Each row has a name. Each piece below is followed by the name of the row it came from, unless a question asks for something else. Each question is about the rows just above it. Places in a row count from 0.

Q: [ 40  24  33 -39]
B: [33 40 18 -7]
P: [ 55   3  -3 -81]
J: [  6   1 -23 -48]
W: [-24  -6  48  27]
D: [-40 -78  18  48]
T: [-49  28  61  63]
V: [ 19  14 -12 -31]
G: [-13  54 106  44]
[ 19  14 -12 -31]
V
[-24  -6  48  27]
W
The row with [ 55   3  -3 -81] is
P
Changed G: [-13  54 107  44]. Place and old value:
2, [106]

gisi: [-15  -2 -88  33  30  25 -38  14  57  -4 -38   1 -61  -6  -8]
nogo: [  1   3 -50 -25  16 -23   7   7  23  -2 -19  11  42  14 -34]
dapir: [-49 -20   8  -7  17  -4  -8 -69 -13 -14 -53  22  46   0  18]
nudir: [ -4   3 -47  19  35  43  -6   5  43   0 -26  13  44  25 -24]
nupit: [-10 -27   7 -10 -17 -19  38 -13  -7  -2 -32 -36 -53  31 -16]
Where does [ -4   3 -47  18  35  43  -6   5  43   0 -26  13  44  25 -24] differ from nudir, and what was there?
3, [19]
Where do [ -4   3 -47  19  35  43  -6   5  43   0 -26  13  44  25 -24] appear?
nudir
Where does [ -4   3 -47  19  35  43  -6   5  43   0 -26  13  44  26 -24] differ from nudir, and what was there?
13, [25]
[-15  -2 -88  33  30  25 -38  14  57  -4 -38   1 -61  -6  -8]
gisi

lagov: [-48 -10 -31 -70]
sado: [-30  -5 -21  34]
zopi: [-28 -75 -87 -15]
Sitat: [ 70 -18 -47 -74]
Bas: [-74 -29 -84  64]
Where does [-74 -30 -84  64] differ from Bas, and what was there?
1, [-29]
One entry of Sitat was changed: [ 70 -17 -47 -74]. Where, and from what?
1, [-18]
[-28 -75 -87 -15] is in which row?
zopi

tufu: [ -3  28 -53 -47   2 -22  27  33  57 -17 -35  -9  -9 -36  35 -45  62  22
  30  31  -7 -43   1   1  23   3  -1 -14  20  -3  13  -8 -41 -14   2]
Pepa: [ -2  10 -41  -6  19 -58 -12  19  43  15 -28  -3   9 -27  -2  32  80   9
  16   3  13  21  61 -13 -10  12 -15   3 -56 -31  20  -5  35  22 -13]
ven: [-17 -14 -26 -41  15  14  -4   9 -63  -9 -48  -6 -44  41 -12   4  48  34
  13 -65  34   1  -1   7  19 -27   9 -23 -34  23  38  19 -20  24   1]
Melur: [ 20  14  12  27 -12 -19  15   0  83   4  44  -9  31 -54  21 -24 -17 -31
  10  63 -43 -12 -11  -2  -2  26  -9   9  46  -7 -32 -27   6 -23   3]
zepo: [-27 -53  47 -16  -4  68 -22 -20 -29 -14  -1 -54  22  17  23   0 -15  -4
   7 -49  14  -5 -11   1  22 -13  -5 -21  56  36  48  25 -23  14  -3]
One entry of Pepa was changed: [ -2  10 -41  -6  19 -58 -12  19  43  15 -28  -3   9 -28  -2  32  80   9
  16   3  13  21  61 -13 -10  12 -15   3 -56 -31  20  -5  35  22 -13]. Where, and from what?
13, [-27]
Where does [ 20  14  12  27 -12 -19  15   0  83   4  44  -9  31 -54  21 -24 -17 -31
  10  63 -43 -12 -11  -2  -2  26  -9   9  46  -7 -32 -26   6 -23   3] differ from Melur, and what was there?
31, [-27]
Changed zepo: [-27 -53  46 -16  -4  68 -22 -20 -29 -14  -1 -54  22  17  23   0 -15  -4
   7 -49  14  -5 -11   1  22 -13  -5 -21  56  36  48  25 -23  14  -3]. Place and old value:
2, [47]
Changed Pepa: [ -3  10 -41  -6  19 -58 -12  19  43  15 -28  -3   9 -27  -2  32  80   9
  16   3  13  21  61 -13 -10  12 -15   3 -56 -31  20  -5  35  22 -13]. Place and old value:
0, [-2]
The row with [-17 -14 -26 -41  15  14  -4   9 -63  -9 -48  -6 -44  41 -12   4  48  34
  13 -65  34   1  -1   7  19 -27   9 -23 -34  23  38  19 -20  24   1] is
ven

bibi: [ 32 -39 -27 -21  -6]
Timeg: [ 32  65  -3 -10 -18]
Fim: [ 32  65  -3 -10  36]
Ziba: [ 31  32 -14 -14 -16]
Vumi: [ 58   4  -7  -7 -15]
Zedi: [ 93   9 -29 -18  55]
pemo: [ 70 -35 -25 -23  49]
Zelez: [ 21  50 -22   3 -13]
Fudi: [ 21  50  -1   3 -13]
Turo: [ 18 -47 -27  12  59]
Gipul: [ 28 -12 -13  -2  25]
Dalo: [ 60   6 -62 -46  46]
[ 21  50  -1   3 -13]
Fudi
[ 32  65  -3 -10  36]
Fim
One entry of Gipul was changed: [ 29 -12 -13  -2  25]. Where, and from what?
0, [28]
Which row holds [ 31  32 -14 -14 -16]?
Ziba

napus: [-44   5  23 -23  64  56  10  21  44]
lele: [-18  -8  -9  12 -67  47   0  82  46]
vovir: [-14  -4   1  26 -98  21 -15  -2 -57]
Fil: [  4 -14  -3  30  69  21  12  96   0]
gos: [-98  20  -3  17  45  46  14  -8 -29]
gumud: [-11  14   8 -17 -45  46  24  81   7]
meseg: [ 15  -5   7  35  43  16   9 -29 -20]
[-14  -4   1  26 -98  21 -15  -2 -57]
vovir
One entry of napus was changed: [-44   4  23 -23  64  56  10  21  44]. Where, and from what?
1, [5]
Where does [-44   5  23 -22  64  56  10  21  44] differ from napus, and what was there?
3, [-23]
Changed gos: [-98  20  -3  17  44  46  14  -8 -29]. Place and old value:
4, [45]
One entry of gumud was changed: [-11  14   8 -17 -45  47  24  81   7]. Where, and from what?
5, [46]
Where does [ 15  -5   7  34  43  16   9 -29 -20] differ from meseg, and what was there?
3, [35]

kurik: [-72  19 -44 -40  49]
damas: [-18   1 -29  -6  30]
pak: [-105  -87  -68   15   -3]
buz: [ 28  72  34  38 -26]
tem: [-18   1  15  36 -51]
zede: [-74  20 -43 -60  57]
Domi: [ 34  72  34  38 -26]
Where does [ 28  72  33  38 -26] differ from buz, and what was there?
2, [34]
[-18   1  15  36 -51]
tem
Changed pak: [-105  -87  -69   15   -3]. Place and old value:
2, [-68]
Where does [-18   1  16  36 -51] differ from tem, and what was there?
2, [15]
Changed kurik: [-72  18 -44 -40  49]. Place and old value:
1, [19]
Changed Domi: [ 34  71  34  38 -26]. Place and old value:
1, [72]
Where does [ 28  72  35  38 -26] differ from buz, and what was there?
2, [34]

